(in the rows, 128 means zero)
Here are made-up nodes, facts about them, and rows of numbers that follow some of those facts. Name the node behind each unnamed row.

Some facts about the nodes:
bedrol δ befogi; befogi δ skovu; bidran δ zuskes; brabrok δ zonibon; broskor δ plivus; brumafum δ bedrol
dadri δ zibaskek; drasok δ klastisu; drati δ razilur; flubrodin δ vodur; fluklim δ guri; futun δ turom
gegro δ safle; gestuzon δ sesomos; groler δ plestestak; guri δ plastami; kidi δ zoflim; klasegru δ gestuzon
klastisu δ broskor; klemul δ groler; kliskis δ letra; kosti δ tunun; kota δ vakiskes; lafe δ pliger
laflon δ flubrodin; letra δ kidi; mifle δ laflon; mogrin δ skore; nidri δ tudrer; ninus δ nidri
nodur δ fluklim; pebagrus δ mifle; pitronol δ kliskis; plastami δ pludrus; plazok δ tabem; plestestak δ kosti
pliger δ klasegru; plivus δ ninus; radren δ skogo; razilur δ plobe; regre δ gegro; riflok δ drasok
salir δ vusti; sesomos δ flustel; siran δ vabruflas; skogo δ lafe; skovu δ brebrar; tudrer δ buklu
tunun δ drati; turom δ fali; vabruflas δ zostuplum; vakiskes δ salir; vaklen δ boki; vodur δ futun
vulu δ klemul; vusti δ mogrin; zibaskek δ vulu; zoflim δ brabrok; zostuplum δ klidare; zuskes δ regre
badrin γ a; bedrol γ a; befogi γ a; bidran γ b; boki γ b; bosta γ b
brabrok γ a; brebrar γ b; brinasor γ a; britasim γ a; broskor γ b; brumafum γ a
buklu γ a; dadri γ a; dazen γ b; drasok γ d; drati γ b; fali γ a
fizis γ d; flubrodin γ a; fluklim γ b; flustel γ a; fonuk γ b; futres γ b
futun γ c; ganek γ a; gegro γ a; gestuzon γ c; gridrater γ a; groler γ b
grulen γ b; guri γ a; kegrak γ c; kidi γ c; klasegru γ a; klastek γ b
klastisu γ a; klemul γ a; klidare γ c; kliskis γ a; kloplon γ a; kosti γ b
kota γ b; lafe γ c; laflon γ a; leklan γ b; letra γ a; lizu γ a
ludris γ d; ludur γ a; mifle γ a; mogrin γ a; nesesus γ a; nidri γ b
ninus γ b; nodur γ b; pebagrus γ a; pitronol γ b; plastami γ b; plazok γ a
plestestak γ b; pliger γ a; plivus γ a; plobe γ b; pludrus γ c; pugrir γ c
radren γ b; razilur γ a; regre γ a; riflok γ a; risafun γ b; safle γ b
salar γ a; salir γ b; sesomos γ b; siran γ a; siskir γ b; skega γ a
skipur γ a; skogo γ a; skore γ a; skovu γ a; stetem γ a; tabem γ a
tudrer γ d; tunun γ a; turom γ b; vabruflas γ a; vakiskes γ a; vaklen γ d
vodur γ a; vulu γ d; vusti γ a; vustonun γ a; zibaskek γ b; zoflim γ b
zonibon γ b; zostuplum γ a; zuskes γ a; badrin Φ vodur; befogi Φ groler; befogi Φ klikin
befogi Φ vodur; befogi Φ vusti; bidran Φ bosta; bidran Φ britasim; boki Φ ganek; boki Φ tudrer
brebrar Φ zoflim; brinasor Φ leklan; brinasor Φ letra; brumafum Φ bosta; fali Φ zoflim; felis Φ skovu
fepogri Φ groler; fizis Φ tudrer; fizis Φ kota; flofa Φ nidri; flofa Φ tolal; flofa Φ vabruflas
flubrodin Φ nesesus; fluklim Φ tabem; gegro Φ safle; grulen Φ vusti; grulen Φ vuflibe; guri Φ stoson
kegrak Φ vipar; kidi Φ tabem; klastek Φ ludris; klastek Φ safle; klastek Φ vitul; klastek Φ broskor
klastisu Φ klasegru; klastisu Φ laflon; klaval Φ vaklen; klaval Φ groler; klaval Φ nesesus; kliskis Φ flustel
kloplon Φ gridrater; kloplon Φ plobe; kluplek Φ skore; kosti Φ plestestak; kosti Φ gridrater; lafe Φ plivus
lafe Φ futun; ludur Φ leklan; mifle Φ madul; mogrin Φ plobe; mogrin Φ drasok; nodur Φ futun
nuvu Φ dadri; nuvu Φ tunun; nuvu Φ vodur; nuvu Φ bedrol; pitronol Φ vitul; plastami Φ drati
platrer Φ pliger; platrer Φ futun; plazok Φ risafun; pugrir Φ plestestak; regre Φ tunun; sekom Φ bobon
sekom Φ salar; sesomos Φ bipagra; sesomos Φ siran; siskir Φ lizu; siskir Φ ninus; siskir Φ tolal
skega Φ groler; skipur Φ vodur; skipur Φ vabruflas; stetem Φ britasim; stetuk Φ dadri; stibo Φ zonibon
stibo Φ drasok; tepas Φ bosta; tepas Φ buklu; vakiskes Φ vabruflas; zibaskek Φ stoson; zostuplum Φ pludrus
zuki Φ riflok; zuskes Φ ganek; zuskes Φ vabruflas

Some rows with their names:
zostuplum: [112 100 118  95 128 103 162 145  98 123 150 130  95 162  93 159 176 146
 160 112  90 135 122  99  88 106 145  85 126 153]
skore: [ 74 111 115 108 160 130 146 166 129 162 151 143 142 107 108 129 152 117
 179 118  83 113 159 150 125 188 161 109 128 125]
mogrin: [134 123 117  90 124 112 141 147 132 134 123 151 118 139 109 141 157 119
 179 115 100 143 115 114 123 146 163 102 138 165]
vusti: [107  86 129 104 133 118 150 151 117 138 139 138 116 126 106 148 155 130
 159 124 101 136 139 119 105 161 152 123 159 137]
plobe: [120 137 108 127 133  98 127 109 131 181  81 139 112  64 126   8  52  47
 101  67 112  96 145 104 219 149 130 119  98 127]
groler: [152 109 136 159 125 131 137 120 119 162 100 118 117 106 141  59  89 117
  94 131 123 115 155  98 175 117  97 127 112  92]
skega: [114 132 126  98 126 120 131 162 118 116 119 142 112 139 102 159 154 133
 171 125 108 136 130 129 105 134 158  86 137 146]
guri: [141 113 115 109 125 126 130 150 118 127 128 143 128 151 118 161 177 133
 180 140  94 160 112 118 113 139 155 108 134 144]
siran: [146  83 150 122 110 129 139 156 124 121 126 135 122 136 125 179 167 155
 160 168 116 167 127 116  95 171 143 136 184 122]
skovu: [125 106 139 104 121 119 147 151 138 143 139 147 122 130 100 154 144 130
 155 135 133 135 144 120 102 184 153 118 178 141]
zuki: [ 95 189 109 155 150 145  72  78 127  82 169 110 123 144 146 175 138 109
  67 123 176 105 113 172 110 106 106 129 126 170]
nuvu: [ 95 185 128 153 142 126  97  96 142  52 156 117 123 116 182 151 143 134
  93 110 157 118 113 166 119 114  96 139 109 176]
tunun: [ 82 113 118  92 135  97 143 146 119 150 130 147 117  95  92 124 132  87
 158  87  84 117 139 129 129 189 173 106 144 151]
dadri: [127  70 130 114 128 135 152 159 114 128 147 128 118 148 113 182 174 160
 160 159 113 147 135 113  90 142 140 134 165 121]
kota: [183  75 144 172 116 143 142 127 118 151 108 103 117 136 145  90 116 164
  92 171 138 131 156  83 149  89  81 136 124  71]
gestuzon: [128 129 161 118 120  65 123 118 166 158 104 136 195 139 130 118 104  98
  96  83 121 115  74 176 100 123 154 154  89  77]
safle: [155  93 123 154 124 135 129 121 122 164  98 112 122 108 137  62  91 115
 101 129 120 122 148  98 193 107 107 149 112  92]
klastisu: [134 130 118  96 130 144 139 154 151 145 147 141 134 161  88 158 167 151
 168 132 119 132 130 121 121 128 170 123 146 152]
brinasor: [125 138 122  99 127 131 126 158 113 122 113 143 122 139 107 161 144 132
 177 136 113 136 137 141 108 147 156  85 143 144]
fali: [ 94 191 132  85 125 111 121 152 162 144 129 159 110 114  64 115 139 109
 147  77  92 135 128 113 139 177 186  91 142 161]
bidran: [201 124 139 173 125 156 128 125 121 155 103 109 131 158 147  86 123 168
 108 176 143 126 149  93 148  80  81 101 105  76]

Rows to name:
No name comes twice in this set of rows, the named rows included.
[ 75 194 121 166 164 153  98 116 156  72 177 117 153 118 189 148 147 138
 107 119 145 104 133 189 124 119  91 135  82 164] | kluplek
[103 103 113  98 143 135 147 156 148 165 153 140 130 135  84 149 144 130
 156 119 111 117 147 130 132 158 173 144 163 144] | klasegru
[185 106 135 164 118 144 128 122 128 158  99 111 121 136 141  70 105 138
  98 153 139 124 147  92 166  95  90 122 115  90] | salir
[124  91 132 110 127 127 148 153 121 139 139 138 125 129 113 163 158 134
 163 146 111 139 142 124 105 169 148 124 164 131] | letra
[172 180 144 152 110 138 110 126 159 159  95 125 111 128 107  48 100 141
  82 118 132 131 136  73 186 106 115 110 117 101] | brebrar
[173 124 148 110 105  81 127 107 169 164 106 143 209 183 134 144 117 113
 110 110 165 110  71 176  92  90 150 156  89  94] | kidi
[151 140 119 147 125 125 126 113 127 172  86 126 120 109 131  39  82  93
  97 111 126 107 149  99 194 126 110 110  98 107] | turom
[119 208 139 151 127 129  96  98 174  54 155 127 128 122 169 152 128 136
  83 113 185 116 117 161 117 130  98 137 128 189] | felis
[168 100 127 106 108 126 140 142 118 126 118 148 123 161 129 175 169 132
 183 157 127 152 110 116  89 146 141 102 161 154] | mifle
[155  64 113 103 125 136 162 144 121 149 147 141 135 158 113 176 162 139
 173 161 141 128 137 124 103 139 147 139 173 151] | tabem
[177 168 138 153 111 120 108 114 141 159  65 137 121 102 141  40  85  95
 101 117 127 127 141  98 191 141 110  90 110 105] | sesomos
[105  80 157 117 120  47 153 116 127 144 128 120 162 141 115 129 110 115
  79  69 111 109  78 155  76  85 140 160  83  72] | pludrus
[127  72 121 119 132 148 132 134  96 153 156 119 117 175  83 199 175 137
 137 170 129 132 136 116  83 137 150 118 187 109] | riflok
[145 152 160 106 100  87 116 133 177 140  98 137 194 163 114 145 101 138
 102 104 159 116  77 182  89  75 156 165  98  88] | kegrak
[ 90 156 123 148 141 135 112 105 171  76 178 121 130 107 159 153 119 140
  79 109 184 103 133 167 131 119 106 190 138 186] | vipar

The same nodes again, as new rows of numbers:
Named rows:
letra: [159 138 147  80 141 122 118 134 128 132 117 124 164 123 131 158  75 113
 153 145 109 130 127 161 127 134 120 142 117 142 103  99 174]
zostuplum: [155 136 142  87 133 123 119 131 129 152 118 125 156 122 123 165  85 107
 155 137 102 130 131 171 131 134 114 141 107 141 112 101 182]
drati: [104 120 137 117  83 144 153 145 117  56 132  97  83  95 139  81 225 152
 141  90 104 175  86 197 134 174 139 131 176 162 156 105  97]
gestuzon: [118 110 160 127 155 106 127 137 146 127 114 142 151  95 128  97 199 102
 131 139 186 154 146 165 124 157 141 106 170 151 133  90 102]
futun: [188  74 137 109 160 114 145 132 139 158 106 138 126  97 132 118 212 106
  96 148 211 141 141 160 113 167 129  90 152 152 143 100 110]
zibaskek: [130 157 143 187 117 163 157 146 136 146 143  99 134 113  91 110 132 104
 123  70 140 128 130 155 125 114 147 176  91 148 143 124 171]
bidran: [141 145 146 137 134 162 165 150 192 169 167  87  60 104 112 143 115  90
 141  70 153 134 121 171  99  73 106 185 106 141 122 102 152]
pludrus: [121 114 161 133 162 107 125 138 149 135 121 138 157  97 124 101 186  95
 128 138 194 146 151 157 122 149 142 112 160 148 127  93 110]
risafun: [123 170 143 138 119 146 158 149 135  87 147  95 105 109 133 109 155 122
 118  79 148 134 104 165 122 131 137 156 127 151 138 122 115]
vogel: [ 99 136 157 119 144 114 169 135 125 156 130 121 121 104 148  98 116 162
 137 105 156 158 156 150 134 138 112 129 141 125 107 144  91]
siskir: [114 169 138 142 104 141 158 145 130 109 148  92 104 108 124 121 163 119
 127  74 148 129 106 174 119 130 130 154 123 148 151 122 119]
stetem: [119 142 143  70 129 117 126 130 142 135 115 136 110 113 136 174  99 105
 152 126  79 146 122 190 113 129  92 128 113 138 114  99 173]
stibo: [ 96 137 151 132 137 114 168 131 119 177 128 126 119 103 135 101 121 154
 139  99 144 159 160 162 139 138 109 126 130 125 119 148 102]
dazen: [122 168 142 138 118 145 157 148 136  91 148  92 106 109 134 113 159 121
 118  81 150 134 104 162 121 130 135 157 126 151 139 121 116]
flofa: [ 66 142 145 117 112 105 166 126 116 185 129 106 139 104 127 140 138 176
 156  87 163 129 157 158 132 144 104 133 146 118 133 133  87]
lizu: [134 155 144  71 132 113 121 133 122 109 109 130 152 120 144 161  91 118
 145 139 101 133 120 170 122 145 115 128 121 141 110 104 163]
madul: [100 136 155 117 142 115 169 136 126 158 130 121 124 104 148  99 115 161
 137 107 156 158 156 151 135 138 113 128 144 126 108 144  91]
tepas: [ 83 121 157 108 136 120 176 134 159 187 137 127  64  94 142 121 120 146
 151  91 132 173 156 174 117 114  84 133 140 120 108 131 103]
pugrir: [107 142 155 154 162  98 128 133 141 152 122 149 152  98 112 111 177  78
 116 120 186 138 160 166 119 137 135 108 127 144 139 109 121]
platrer: [172 102 130 106 143 124 189 127 116 210 120 120  85 107 145 126 138 160
 103 109 172 146 154 154 127 146  96 113 117 127 125 158 102]
ganek: [126 158 142  72 120 109 119 131 117 111 107 123 161 119 137 168  98 126
 152 133 108 123 119 171 117 147 112 130 125 138 121 102 160]

Which node is each row?
No name comes twice in this set of rows, the named rows included.
[ 94 122 133 155  63 101 148 147  80  85 121  95  90  94 161 137 187 162
 158 152 130 198 152 159 129 173 115 110 171 159 140  91 174] | tudrer
[168 148 143  95 145 127 120 132 132 171 124 122 168 127 118 172  54  95
 154 137 120 115 139 160 127 117 117 152  89 138 103 104 195] | plazok
[140 149 142 138 114 151 155 149 140 103 150  88 111 109 124 103 151 123
 131  90 150 138 108 161 129 131 142 163 136 153 135 113 124] | broskor
[ 94 137 154 117 134 112 167 134 121 156 128 115 129 104 146 101 116 167
 140 105 158 150 155 147 132 140 112 130 147 124 113 141  87] | tolal
[145 133 149  71 132 124 118 133 127 124 116 127 153 122 139 157  97 114
 159 146 100 139 123 171 133 147 119 134 126 144 101  98 163] | vusti
[126 112 144  57 107 116 116 130 108  82  99 134 135 109 146 136 145 140
 162 146  60 168 105 196 134 179 118 109 160 150 123  92 149] | flustel
[ 89 137 161 148 136 123 167 133 117 154 117 133 139 104 130  88 117 158
 132  97 132 165 167 149 134 143 122 129 128 125 116 148 117] | stoson
[ 90 110 135 115  72 140 150 142 106  37 125 102  76  88 142  64 248 160
 143  89  76 194  77 212 139 193 140 121 190 165 168 105  93] | plobe
[159 143 152  83 158 130 118 135 136 142 125 124 171 127 134 175  70 107
 146 143 118 126 132 156 132 126 122 148 109 140  96  97 177] | bedrol
[ 96 164 131 183  85  99 155 146  90 127 133  96  98 106 147 171 140 134
 141 135 158 165 167 145 118 135 106 124 119 149 134 108 190] | fizis
[ 83 134 158 132 160 121 170 131 125 176 142 131 108 107 144 128 134 151
 130  93 138 165 161 155 151 135 111 125 121 126 107 143  96] | stetuk
[127 137 141 127 100 149 153 147 130  83 144  90 106 103 131  94 182 135
 134  90 133 151  97 176 129 148 142 151 152 156 145 109 111] | ninus
[147 130 118  60 121  82 102 122  85 115 128 120 114  99 139 124 133 115
 173 145  54 175  99 232 168 161 103 106 147 154 143 101 134] | fali

The same nodes again, as new rows of numbers:
Known rows:
befogi: [ 95 102 115 146 123 143 132 118 121 119 158 141 143 137 132 147 127 129
 118 131 127  97 123 104 120  93 139 116 151 121 131 123 129 116 100 122
 118 120 130 145 126 128 102]
fepogri: [145 139 136 136 105 108 113 115 121 124  79 117 131 149 129 142 126 149
 137 131 119  49 130 157 128 128  98 113 139 103 125 150 166 153 127 114
 157 137 128 130 142 135 127]
ninus: [119 132 133  97 131  97 131 148 146 140 107 115 108 122 125  95 117 109
 142 101 125  95 131 126 138 166 119 172 122 137 124 132 120 125 142 139
 119 128 117 105 139 124 168]
tabem: [113 137 101 163 138 133 142 106 113 114 165 145 135 105 141 147 132 113
 115 147 126 110 124 118 120  90 159 108 132 140 137 113 123 119 154 121
 116 124 130 141 125 123 132]
bidran: [110 128 121 135 143 151 126 180 124 136 121 137 114 111 122 129 139  88
 140 120 111  89 127 118 121 187 103 164 130 128 125 123 123  97 176  92
 119  96 146  95  99 147 140]
britasim: [126 117 126 139 123 142 149 129 116 122 158 141 137 127 139 150 125 150
 126 133 135 167 126 117 135 118 151 109 120 131 137 117 118 137 108 134
 117 113 117 137 124 125 122]
nesesus: [122 120 111 133 123 142 144 119 119 123 154 138 141 129 136 140 118 146
 122 133 130 142 126 118 129  95 150 111 132 129 140 118 124 138 104 135
 115 124 119 143 123 122 130]
vulu: [162 113 142 135 127 233 115 114 117 148 108 113 137 106 123 140 138 106
 146 135 135 141 132 155 126 137 141 117 119 124 126 115 131  88 195 115
 106 164 141 131 117 127 107]
leklan: [120 143 113 106 141 116 131 150 138 142 106 125 111 117 123 104 123  98
 141 114 119  91 129 126 135 158 117 169 128 132 127 122 122 120 156 129
 119 120 130 105 118 132 156]
tunun: [121 105 146 116 114  97 148  99 142 120 152 120 133 139 139 129 117 155
 116 115 147 156 127 117 145 113 157 121 121 138 126 130 115 145  73 166
 120 132  99 154 166 110 122]
kosti: [114 126 134  97 126  98 132 132 161 138 126 107 104 132 119  89 122 110
 123  92 121 121 130 130 137 177 103 176 129 139 119 146 130 114 131 145
 122 127 113 126 151 126 157]
plestestak: [121 136 129  98 134  99 133 143 150 140 110 113 109 120 127  91 117 107
 137 101 124 100 130 131 138 164 119 171 123 139 124 133 122 125 137 139
 119 128 119 110 140 124 169]
zoflim: [123 136 119  99 139 115 128 152 148 141 106 118 115 121 125  91 119 102
 136 106 124  98 130 132 136 161 117 168 126 139 124 126 123 123 130 130
 119 125 128 106 129 128 164]
plastami: [106 130 120 112 136 119 123 153 144 138 122 121 111 122 118 104 128  94
 130 108 114  92 128 123 126 168 105 171 135 133 122 133 127 106 150 122
 123 120 131 113 124 134 146]
klastek: [111 136 114 110 137 121 127 146 145 141 123 122 110 125 116 105 129  97
 131 111 113 107 127 125 130 168 102 170 134 129 124 132 130 108 152 127
 122 118 130 116 121 136 142]
vitul: [163 155 137 132 119  94 115 122 121 126  70 122 131 132 138 139 135 140
 139 146 131  99 132 163 138 132 117 107 118 119 124 133 152 163 130 122
 164 137 132 123 140 130 127]
vakiskes: [ 94 108 109 150 132 137 121 132 113 121 175 152 136 128 128 141 144 126
 121 143 128 183 130  99 114  95 135 102 147 134 136 127 131 110 119 118
 136 126 132 129  99 129 109]
stetuk: [150 145 141 138 117  91 110 113 127 124  82 121 129 141 131 143 143 135
 128 145 127  97 127 156 135 140 103 112 129 113 117 142 156 151 127 123
 167 132 136 135 144 136  97]
vaklen: [158 118 128 144 133 249 111 124 107 148 104 121 142  99 122 146 139  96
 150 144 129 120 131 153 118 127 140 113 126 121 129 107 132  83 205  98
 104 160 153 125 101 133 107]
risafun: [117 142 116 105 140 115 130 153 137 143 106 124 113 117 124 107 122  99
 145 114 119  85 129 125 135 158 117 169 127 131 127 123 121 121 156 129
 119 121 129 103 118 131 157]
klasegru: [122 115 127 131 124 126 141 121 125 120 157 134 140 127 137 136 121 144
 118 128 137 153 127 119 132 105 154 110 126 138 134 120 119 136  96 141
 119 128 116 143 135 118 130]

Rows to name:
No name comes twice in this set of rows, the named rows included.
[107 107 110 138 113 154 142 113 122 121 166 134 139 145 129 145 115 149
 116 123 122 111 124 114 121  95 134 115 149 118 139 132 136 127  99 130
 113 123 117 153 127 126 120] | skega
[119 121 113 133 127 131 139 125 117 124 160 142 137 127 134 138 127 144
 125 136 133 181 129 113 129  98 150 105 130 135 140 120 125 134 108 138
 125 128 118 135 116 121 128] | ganek
[124 132 136 114 132 126 142 168 129 140 108 127 107 116 129 123 126 113
 154 111 122 103 129 123 141 192 115 170 112 129 127 125 116 123 165 121
 115 104 123  96 118 137 158] | bosta
[174 145 199 107 131 124 118 118 126 120 123 108 115 141  94 116 105 178
 133 124 135 167 127 127 103 112 123 140  94 110 117 141  84 144 143 149
 117 154 135 116 138 125 130] | futun
[110 110 117 139 121 141 137 120 127 118 170 136 139 135 130 140 125 140
 107 126 127 153 126 117 121 106 138 111 139 131 134 129 129 121  98 128
 121 122 122 150 129 124 118] | flubrodin
[126 102 156 104 102  86 153  96 149 120 162 111 126 145 138 120 109 174
 114 100 147 189 129 125 147 122 156 121 114 143 129 142 119 152  64 179
 120 139  83 156 176 103 145] | razilur
[159 139 152 142 110 107 118 129 119 122  88 122 124 139 134 153 143 150
 135 139 127 125 130 158 136 164 100 109 116 114 121 146 156 152 136 116
 164 122 128 126 139 138 112] | tepas
[163 119 131 140 133 242 114 118 114 148 108 118 139 102 123 140 140  97
 143 141 132 140 131 156 123 132 141 115 121 126 127 109 132  84 200 106
 106 161 148 130 109 130 104] | drasok
[118 119 124 132 126 128 136 134 118 120 153 139 143 122 132 145 123 139
 118 134 131 149 126 119 124 101 154 110 126 134 134 116 115 131 103 136
 122 126 123 141 125 118 122] | pliger
[108 124 121 101 124 119 132 148 138 139  98 115 115 129 127 100 102 114
 152  93 115   6 131 124 129 147 115 176 141 121 130 134 129 123 140 123
 107 130 118 103 134 127 185] | groler
[111 112 118 140 125 140 134 120 129 118 172 137 138 132 129 139 130 136
 104 130 128 165 124 118 122 110 139 110 136 135 132 127 127 120  97 131
 122 121 123 154 129 125 111] | gegro
[164 144 176 131 142 157 111 120 120 119 136 120 118 141  90 120 120 156
 125 136 126 163 125 121  91 109 109 134 111 106 118 141  96 122 158 121
 120 140 155 115 116 139 110] | lafe
[119 112 123 142 121 147 145 123 123 120 173 139 135 136 130 151 134 146
 113 131 129 179 123 116 128 124 136 112 131 129 134 127 126 124 106 133
 121 112 120 150 125 129 105] | stetem
[115 122 109 146 136 148 133 135 112 120 152 148 146 117 138 145 129 126
 122 144 131 137 125 115 122  94 155 104 132 133 137 109 118 125 114 117
 121 119 136 133 111 126 121] | skogo

